Here is a tiny trained network, its code and every weight. The questions are about switching its units off for an input and a class, where a switched-off unit gives its printed mean instead of its output.

import numpy as np


def w(rows, s, z=0):
    codes = np.array(rows[::2]) - 128.0
    scale = np.full(codes.shape[1], s)
    scale[-1] = z or s
    return codes * scale


def norm(h):
    return h / np.sqrt((h * h).mean(-1, keepdims=True) + 1e-5)


def f(y):
    return y / 2 * (1 + np.tanh(0.7978845608 * (y + 0.044715 * y**3)))


def log_softmax(a):
    a = a - a.max(-1, keepdims=True)
    return a - np.log(np.exp(a).sum(-1, keepdims=True))


def net(x, mask):
    res = np.array(x, float).reshape(1, 8) / 4 @ E
    u = 0
    for l in range(3):
        y = f(norm(res) @ A[l][:, :-1].T + A[l][:, -1])
        res = res + np.where(mask[u : u + 9], y, B[l][:, -1]) @ B[l][:, :-1]
        u += 9
    return log_softmax(norm(res)[-1] @ U[:, :-1].T + U[:, -1])


A, B = {}, {}
E = w([
[125,180,115,32,95,153,75,50,107,110,197,44],'x0',
[122,78,162,134,130,99,69,155,168,109,107,71],'x1',
[72,103,105,80,158,117,159,115,180,82,142,150],'x2',
[129,127,128,128,128,129,128,129,126,126,129,128],'x3',
[155,112,131,158,156,201,79,148,182,113,198,161],'x4',
[110,66,130,164,53,172,180,97,152,155,140,90],'x5',
[146,146,4,177,61,33,68,82,195,142,139,155],'x6',
[191,75,108,115,131,198,109,40,131,72,24,160],'x7',
],0.0039)
A[0] = w([
[14,120,94,15,186,94,182,131,229,52,157,175,119],'L0N1',
[124,169,153,66,79,147,95,84,163,119,148,68,46],'L0N2',
[183,124,66,167,115,65,66,127,128,161,140,129,212],'L0N3',
[87,146,119,62,87,63,214,120,102,129,15,95,139],'L0N4',
[232,181,142,63,102,142,102,118,109,158,139,70,179],'L0N5',
[56,89,110,55,133,120,205,86,224,25,133,163,46],'L0N6',
[134,224,75,132,132,181,238,72,77,170,169,225,18],'L0N7',
[168,148,105,108,133,133,114,108,146,202,153,100,3],'L0N8',
[78,73,190,151,154,86,22,159,203,103,62,3,71],'L0N9',
],0.0042,0.002)
B[0] = w([
[147,173,214,195,111,116,55,118,83,203,116,116,246],'L0N1',
[66,126,112,143,129,122,170,131,112,63,135,198,161],'L0N2',
[114,182,197,90,146,157,142,148,143,134,80,115,255],'L0N3',
[105,102,70,60,111,161,101,163,96,190,111,175,217],'L0N4',
[90,104,155,203,127,108,96,117,76,93,117,180,203],'L0N5',
[222,160,107,211,78,181,129,133,42,147,133,109,199],'L0N6',
[216,81,254,68,96,38,139,108,188,91,170,166,178],'L0N7',
[88,126,172,137,103,128,154,143,138,96,113,131,109],'L0N8',
[235,152,167,72,87,91,238,73,95,134,202,245,222],'L0N9',
],0.0056,0.0026)
A[1] = w([
[102,81,165,63,167,208,179,247,112,65,135,48,66],'L1N1',
[156,132,151,218,180,118,192,210,143,198,38,218,134],'L1N2',
[112,130,128,17,140,122,97,38,115,106,200,11,69],'L1N3',
[175,98,59,137,62,42,74,153,207,112,159,115,110],'L1N4',
[105,41,71,157,41,176,251,62,167,193,211,58,41],'L1N5',
[127,131,152,132,95,58,169,88,61,161,69,78,15],'L1N6',
[77,50,148,182,4,192,239,77,179,157,107,39,7],'L1N7',
[70,152,166,151,114,56,124,228,114,158,208,92,60],'L1N8',
[146,131,101,170,164,243,77,159,223,90,225,145,7],'L1N9',
],0.0035,0.0014)
B[1] = w([
[118,161,119,91,141,115,144,83,237,129,87,104,149],'L1N1',
[69,120,136,124,82,122,77,89,79,37,169,105,253],'L1N2',
[60,112,107,166,114,124,165,138,138,40,156,188,141],'L1N3',
[136,106,138,81,173,162,203,100,180,94,127,92,166],'L1N4',
[132,200,171,104,254,34,35,148,97,127,111,187,167],'L1N5',
[122,85,128,100,76,164,115,155,138,142,173,133,144],'L1N6',
[141,205,149,127,207,75,39,145,89,127,88,181,166],'L1N7',
[192,89,52,134,167,182,157,83,77,109,102,146,196],'L1N8',
[80,97,101,51,93,130,107,145,104,196,101,164,168],'L1N9',
],0.0055,0.0032)
A[2] = w([
[131,177,16,156,76,67,102,130,209,125,97,127,141],'L2N1',
[131,174,160,197,24,166,48,108,77,108,161,58,73],'L2N2',
[85,130,157,152,138,66,206,237,127,164,247,57,108],'L2N3',
[168,100,163,145,141,232,38,166,218,142,234,226,97],'L2N4',
[96,39,150,237,140,72,206,230,158,116,44,215,4],'L2N5',
[171,193,107,169,6,50,94,85,173,157,124,170,115],'L2N6',
[117,176,254,80,133,218,198,149,22,136,72,118,215],'L2N7',
[114,103,151,195,123,111,110,75,121,237,126,149,108],'L2N8',
[64,191,98,152,168,78,168,168,114,226,235,114,46],'L2N9',
],0.004,0.0011)
B[2] = w([
[76,126,189,104,206,212,163,167,194,151,165,58,166],'L2N1',
[86,93,128,210,94,124,172,180,99,112,129,142,177],'L2N2',
[187,100,98,122,105,187,86,51,138,82,58,156,174],'L2N3',
[90,128,82,68,79,50,182,148,72,190,76,87,227],'L2N4',
[65,230,100,66,101,130,129,18,91,52,254,131,153],'L2N5',
[125,85,158,152,176,153,181,182,163,135,172,71,216],'L2N6',
[125,134,85,170,146,107,136,160,245,157,171,79,255],'L2N7',
[156,121,130,95,132,141,115,232,112,121,157,121,148],'L2N8',
[185,64,122,153,114,195,102,75,133,101,8,154,170],'L2N9',
],0.0057,0.0044)
U = w([
[87,135,150,110,203,179,177,148,246,124,138,52,136],'0',
[25,147,108,145,88,131,122,86,80,23,186,151,109],'1',
[229,103,72,145,128,215,107,78,110,104,32,150,101],'2',
[216,115,192,74,101,77,192,116,140,127,189,167,106],'3',
[137,126,151,194,108,143,115,186,97,152,129,105,254],'4',
[125,198,153,107,216,75,46,155,103,145,91,161,80],'5',
[66,102,60,29,78,120,144,175,95,207,91,120,72],'6',
],0.011,0.0056)

Each question gives the input, the list of numbers given to net, and the class t.
The units are the neurons (one row each of A and B). Each row of codes is followed by its name. A weight is (code - 128) times the scale printed after its matrix; where a second scale follows, it is the last column's (A, B and U).
mask holds one flag per neuron, layer by layer. A switched-off neuron (its flag False) gives its mean, the last column of its row in B, instead of its output. The means were averaged over made-up inputs and are rounded, as every weight is.
A unit's drop is (log p(t) with every unit on - log p(t) with that unit switched off) / (log p(t) with every unit on - log p(t) with every unit switched off).
The circuit of an input: a set's keep is (log p(t) with only the set's units on - log p(t) with every unit switched off) / (log p(t) with every unit on - log p(t) with every unit switched off). Starting from the 12 units with the biggest drops (on a tie, the unit counted first), units are removed one at a time, each time the one whose removal leaves the highest keep (on an exact tie, the one counted first), for as long as the keep stays at least 0.8.
circuit, biggest first: the units of the circuit, biggest drop first
unit that matters most: the unit with the biggest drop
top k neurons: the k neurons with the biggest drops, biggest first
input [1,-1,0,1,6,8,-2,-3], class 5: top neuron	L1N5
input [5,-1,6,-5,8,0,-7,3], class 6: top 2 neurons	L2N4, L1N9
input [7,-6,0,-7,-1,-2,7,2], class 0: circuit, biggest first	L2N1, L2N6
input [6,7,-4,-4,0,8,-6,-4], class 5: circuit, biggest first	L1N5, L1N7, L0N1
input [1,6,-6,2,-1,6,8,-7], class 0: circuit, biggest first	L2N1, L1N4
input [-3,-1,2,2,-5,8,2,-7], class 5: circuit, biggest first	L1N5, L1N7
input [5,-4,4,4,-4,1,-6,-2], class 0: top 2 neurons	L2N7, L1N2
input [-5,7,-5,0,-3,-2,-2,6], class 3: circuit, biggest first	L0N9, L2N5
input [1,3,-6,-1,2,-6,0,-2], class 4: circuit, biggest first	L2N2, L1N5
input [-3,-2,-5,-4,-7,-5,-3,-5], class 6: circuit, biggest first	L0N4, L0N1
input [7,-5,-8,-7,-6,8,-4,5], class 4: top 4 neurons	L0N5, L1N2, L2N5, L2N7
input [-6,-2,8,4,-2,8,0,1], class 4: top 4 neurons	L0N6, L0N1, L1N2, L2N2
input [5,2,3,-7,8,-2,2,7], class 6: circuit, biggest first	L2N4, L1N9
input [5,-8,1,0,6,-4,2,2], class 3: top 2 neurons	L0N7, L1N2
input [-2,-7,5,0,-2,-3,7,-6], class 0: unit that matters most	L2N6
input [-8,4,-8,-5,5,0,2,-6], class 1: top 2 neurons	L2N5, L0N1
input [-8,-8,-8,1,5,-5,0,-3], class 1: circuit, biggest first	L1N2, L2N5
input [3,-5,6,2,-3,3,6,-6], class 0: top 4 neurons	L2N6, L2N1, L0N9, L0N7
input [-6,2,-6,4,0,7,-7,3], class 0: top 2 neurons	L2N7, L1N1
input [8,2,0,1,4,-7,-5,-2], class 1: unit that matters most	L1N3
input [-6,-2,1,-7,-1,8,-6,-5], class 5: top 3 neurons	L1N5, L1N7, L0N3
input [-1,7,2,-7,1,3,6,6], class 3: top 2 neurons	L0N9, L2N7
